Each row is followed by its group and then its class within the group.
[ -2.3   6.0   4.5   6.0  -0.3  -3.1   2.1  -5.9  -2.9  -0.9   8.9 -15.5
  -1.3   6.4   4.7   0.8  -4.4  -5.9  -1.4  -3.5  -1.2   6.9  17.6  -5.3
   0.8  13.5   4.4  -4.7 -76.4   2.3   4.3  -0.7  -5.4   8.1 -12.7  -3.3
 -12.6 -10.9  -3.2  -7.6  13.0 -18.4   5.1   3.1   2.1  -9.7   4.5  -9.2
   2.3   4.3  -4.1] => QT.HG
[ -0.9   9.5  -8.8  16.7   2.1   6.3   0.3  -6.6  -0.4   3.0   7.1 -15.3
   0.9 -24.3  10.7  -0.2   1.3  -3.3   1.5   8.5   5.2  -4.5  15.8   5.5
  -3.3  -2.9   4.6  -1.5  10.3   1.9   8.2   2.6 -35.1   5.3 -28.0   1.6
  -6.8 -16.1  -4.4  -9.7 -10.8  -8.6 -18.1   1.6   7.2   2.2   1.9  -4.5
   9.1   5.5   0.4] => MZ.CJ
[ -2.7   5.8  -9.0  11.2   3.2   7.9  -0.3  -0.7   2.3   5.4   1.9  -9.9
   1.6 -24.9   8.7  -1.2   0.7   1.2  -0.1  11.8   4.1  -0.1   8.3   9.3
  -2.5  -7.5   1.6   1.4  34.5   1.5   7.7   2.6 -26.7   3.6 -23.2   0.0
  -4.7 -12.6  -1.8  -8.3 -11.3  -9.7 -11.8   0.9   9.4   2.1   0.8  -0.1
   9.0   2.4   2.3] => MZ.Bc
[ -3.5   4.3 -19.9  13.5   1.8   7.6   0.1   8.6   2.9   2.4   3.9 -15.8
   1.8 -11.0   9.4  -3.7  -5.8   4.3   0.6  19.9   2.8  -1.7  10.6  23.8
  -3.2 -15.5   3.8   6.8  66.2  -3.0  12.7   2.2   0.7   5.5 -35.1   5.1
 -12.1 -15.6  -9.5 -11.1 -39.6  -8.0 -19.6   5.7  15.1   7.6  -0.9   0.0
  12.4   3.1  -2.6] => MZ.Bc
[ -4.3 -14.1   0.7 -11.0  -5.4  -7.7   2.6  10.6   5.8  -1.5   7.6  10.4
  -2.5   7.1   2.5   2.7  -7.8 -11.9  -1.6   4.9   0.8   3.5  -9.4  -5.9
  -4.3   1.6   1.7   5.1  39.5  -7.8  20.6   0.1  18.6   0.1   8.3   6.5
 -10.3   1.4 -11.5   7.7 -16.4  -2.2   1.9   0.4   1.1  -9.0  -1.6 -10.5
   2.1  -2.0  -8.1] => QT.BQ
[-12.6  -4.9   0.3  -4.4  -3.0  -4.1   2.4   3.1   3.0   2.9  15.3  -6.3
  -1.9  18.1  13.9   1.6  -6.5 -16.4  -3.6   3.6   4.7   4.9  15.9 -13.4
  -2.0   7.3   4.0   0.2 -29.9 -10.6  14.0   4.8 -10.1   9.2 -25.9   3.4
 -14.0 -11.6 -16.3  -3.8  -5.6  -7.7   0.4  -0.5   8.4 -11.3   1.4 -12.6
   4.0   2.4 -10.8] => QT.BQ
[ -1.7   1.9  -8.0   9.0   2.5   6.6  -1.2   3.4   0.7   5.9   5.7  -6.1
   2.6 -38.5   5.9   0.2  -2.0   1.1   3.0  17.6   4.9  -2.5   0.6   4.7
  -5.7  -9.9   1.7   2.1  60.2   0.3  11.6   4.6 -22.8   0.7 -15.3   3.6
  -8.1 -11.0  -2.8  -8.5 -14.6  -9.2 -12.3   0.3   8.7   4.4   4.3  -3.9
  11.1   3.5   1.3] => MZ.LZ
[ -8.8  -0.8  -7.5   0.4   4.7  -3.3   1.4   3.1   2.0   1.0   4.6  -4.8
  -2.2  43.7   4.4   2.6   1.0  -0.6  -4.6   6.7   2.2   2.5   8.2  -3.5
  -0.3 -10.2   1.4   8.9  31.9  -1.1   9.9   7.0  15.2   6.0 -23.4   2.2
 -15.6  -9.1  -2.3  -8.8 -11.7   0.1   5.5   1.7   5.3  -6.8   1.6  -4.0
  -2.2  -2.1  -5.7] => TZ.PF
[ -3.3  -7.8   4.1  -7.2  -2.0  -9.4   0.9   0.9   2.4   0.8  17.4  -6.9
  -2.1  -5.1   9.3   2.0  -7.8 -15.0  -2.0   7.8   4.1   3.8   6.6 -14.9
  -3.8   4.5   2.6  -0.1 -13.3 -10.2  11.0   2.6  -0.4   5.8 -10.5   4.6
 -17.9  -5.8 -14.5  -0.7   0.1  -8.1   4.2  -1.3   4.2  -7.7   1.3 -16.6
   4.2   2.4  -7.8] => QT.BQ
[ -2.0 -12.5  -2.7  -4.1  -4.9  -8.0  -0.5  11.4   3.4  -0.2  14.4  -5.0
  -1.2  11.1   9.9   1.1 -10.1 -10.1  -2.0  11.3  -0.1   5.0  -1.2   5.2
  -5.1   0.9   3.4   3.8  26.8  -9.6  20.6   0.0  24.3   5.4  -6.6   7.9
 -18.8  -6.9 -11.0   1.3 -17.9 -11.7   0.6   0.3   8.2 -10.0   2.3 -13.9
   7.3  -0.8  -5.0] => QT.TT
[ -1.4  -9.0 -10.7  10.6  -0.2   4.7  -1.9   1.1   1.7   3.8  12.8   2.3
   1.7  -6.1   4.3   1.8  -3.5  -2.0   2.8  16.6  -0.2  -3.9  -1.7  17.5
  -4.1 -23.1   2.7   4.0  76.4  -9.0   6.1   4.3 -29.6   1.5 -18.7   5.2
  -2.1  -4.3 -11.2  -8.8 -28.0  -1.1 -14.6  -0.5  10.3   7.7  -2.6  -4.2
   7.6   2.1   0.7] => MZ.CJ
[ -0.6   0.7  -8.0   7.3  -3.2  -6.9   2.6   8.4   1.1  -4.8   4.7 -18.8
  -0.2   6.4   7.9  -5.5 -10.5 -11.4  -3.6   9.6   5.4   1.9  12.4  15.6
  -0.2   6.2   2.8   5.0   6.4 -10.5  16.6   1.9  25.9   6.6 -29.2   9.5
 -18.4 -10.2 -12.5   5.3 -24.9  -5.9   0.1   1.5   8.0  -5.8   2.7  -5.2
   4.2   1.4  -5.1] => QT.HG
[ -6.6  -2.1  -0.6  -3.1  -2.6  -1.9   1.3   5.3   3.5   0.3  10.4  -7.2
  -2.4  13.8  11.0   0.7  -7.9 -14.6   1.1   5.8   4.8   5.3  13.9  -2.2
  -2.0   7.7   4.1   5.6 -10.2  -8.2  18.4   2.9  -4.3   6.2 -20.8   1.5
 -16.3 -16.1 -14.1  -0.7  -7.8 -11.6   4.5   0.1   7.3 -13.1   6.3 -11.3
   6.9   3.1  -7.3] => QT.HG
[ -5.7   0.4  -9.1  10.2   3.3  -9.0   2.6   0.3   0.1   0.1   8.5  -8.5
  -3.3  38.4   7.2   1.7  -4.7  -7.2  -3.4   6.0   1.0   2.1   9.8   6.3
  -3.7  -4.7   4.0   6.6  21.8  -3.8  15.6   1.2  18.1   7.1 -22.1   4.5
 -18.4  -9.4  -1.9  -6.6 -21.0  -5.1  -0.6   2.8   5.0  -6.6   1.6  -7.4
  -0.4  -1.7  -2.5] => TZ.PF
[ -4.8  -0.1  -7.3  10.5   3.1   7.1  -1.6   0.7   1.4   6.0  11.6 -13.3
   0.5 -11.1   7.5   1.2  -1.1   3.1  -0.2  16.6   3.2   0.4   8.8   7.5
  -3.6 -12.2   3.3   3.1  41.0  -0.1   6.6   4.6 -30.9   3.3 -26.1   2.2
  -6.7 -16.0  -8.3 -12.7  -6.3  -9.0 -11.9  -1.8   9.2  -0.3   1.8  -4.6
   9.2   1.8  -1.4] => MZ.Bc
[ -6.4  -6.7   0.6  -8.1   5.6 -10.0   0.8   6.6   1.6  -0.5  12.5  -4.5
  -4.1  36.8   4.5   2.4  -4.6  -5.4  -3.3   9.7   2.7   5.5   4.1  -5.3
  -2.5  -0.6   1.5   6.2  16.7  -7.9  11.7   5.6  24.2   5.5 -18.1   5.3
 -16.7  -8.0  -5.5  -1.5   0.4  -4.0  14.0  -2.2  -0.3 -10.8   3.6 -10.1
  -0.9  -1.2  -3.0] => TZ.Ng
[ -9.3   6.5 -10.4  13.9   6.7  10.6   1.7  -2.5   3.0   6.9  11.3  -8.0
  -0.7  -5.3  13.3   1.9  -0.7   0.9   1.9  17.2   5.5   0.0  13.1   6.9
  -6.0  -8.3   5.6   4.9  50.9   1.3  15.0   4.5 -47.0   9.7 -42.6   0.4
 -10.2 -24.3  -5.3 -16.9  -8.4 -13.1 -12.1   1.4  12.6  -3.7   3.2  -8.5
  10.8   3.7   1.7] => MZ.Bc
[  2.5 -14.0  -2.2  -4.5  -0.6  -4.2  -1.3   5.0   0.5  -2.1   5.0   9.2
   2.3 -31.2  -5.0   1.9  -1.5  11.0   4.5  10.8  -7.4   0.1 -24.2   2.1
  -3.8 -14.4  -3.6   5.8  56.5  -0.3   0.9  -2.4  18.3  -2.2  29.6   1.8
  -0.1  10.4   1.6  -6.7  -8.0  -0.1 -10.3   1.1   1.3  11.7  -0.7  -4.6
   2.5  -0.5   2.0] => MZ.CJ
[ -3.0  -9.0  -0.3  -6.3  -5.0  -1.4   0.9  13.6   3.4  -3.1   5.1  -3.0
  -1.7  13.6   5.6  -1.8  -8.2  -5.0  -2.1   5.7  -1.9   6.1   2.7   3.2
   0.4   6.7  -1.5   2.1 -13.1  -8.2  14.0  -4.0  29.1   3.3  -1.8   4.0
  -9.6  -6.0 -13.5   5.2 -13.6  -8.5   0.7   1.7   2.6  -5.9   0.8  -7.8
   5.0   0.1  -8.1] => QT.HG
[ -8.1  -3.1  -0.8  -0.2   2.7  -7.3   1.0   1.2   0.8  -1.5  10.2   6.0
  -6.5  65.1   4.0   4.4  -1.6 -11.9  -5.1  -2.7  -0.8   3.9   6.3  -0.7
  -1.4  -4.6   5.1   6.2  16.1  -5.7  13.7   1.7   7.6   4.4 -14.1   1.2
 -11.1  -6.2  -0.5  -3.4  -9.0  -0.4   6.6  -1.0   3.8 -13.4   1.3  -5.9
  -6.1   0.6  -3.1] => TZ.Ng
[  1.5   6.8  -5.3   8.7   1.4   1.1   0.6  -5.2   0.3   0.6  -4.1  -9.7
  -0.6 -41.0   4.0  -0.2   1.0   4.4   1.7  -1.1   2.4   0.0   1.2  -6.6
  -2.3  -0.1  -0.5  -1.3  -9.9   9.2   8.3   2.4   3.0   3.6   5.0  -2.8
  -4.5  -1.5   3.9  -6.1  -6.2  -7.7 -17.2  13.2   3.0   7.4   2.6  -2.5
   3.8   2.4   0.4] => MZ.LZ
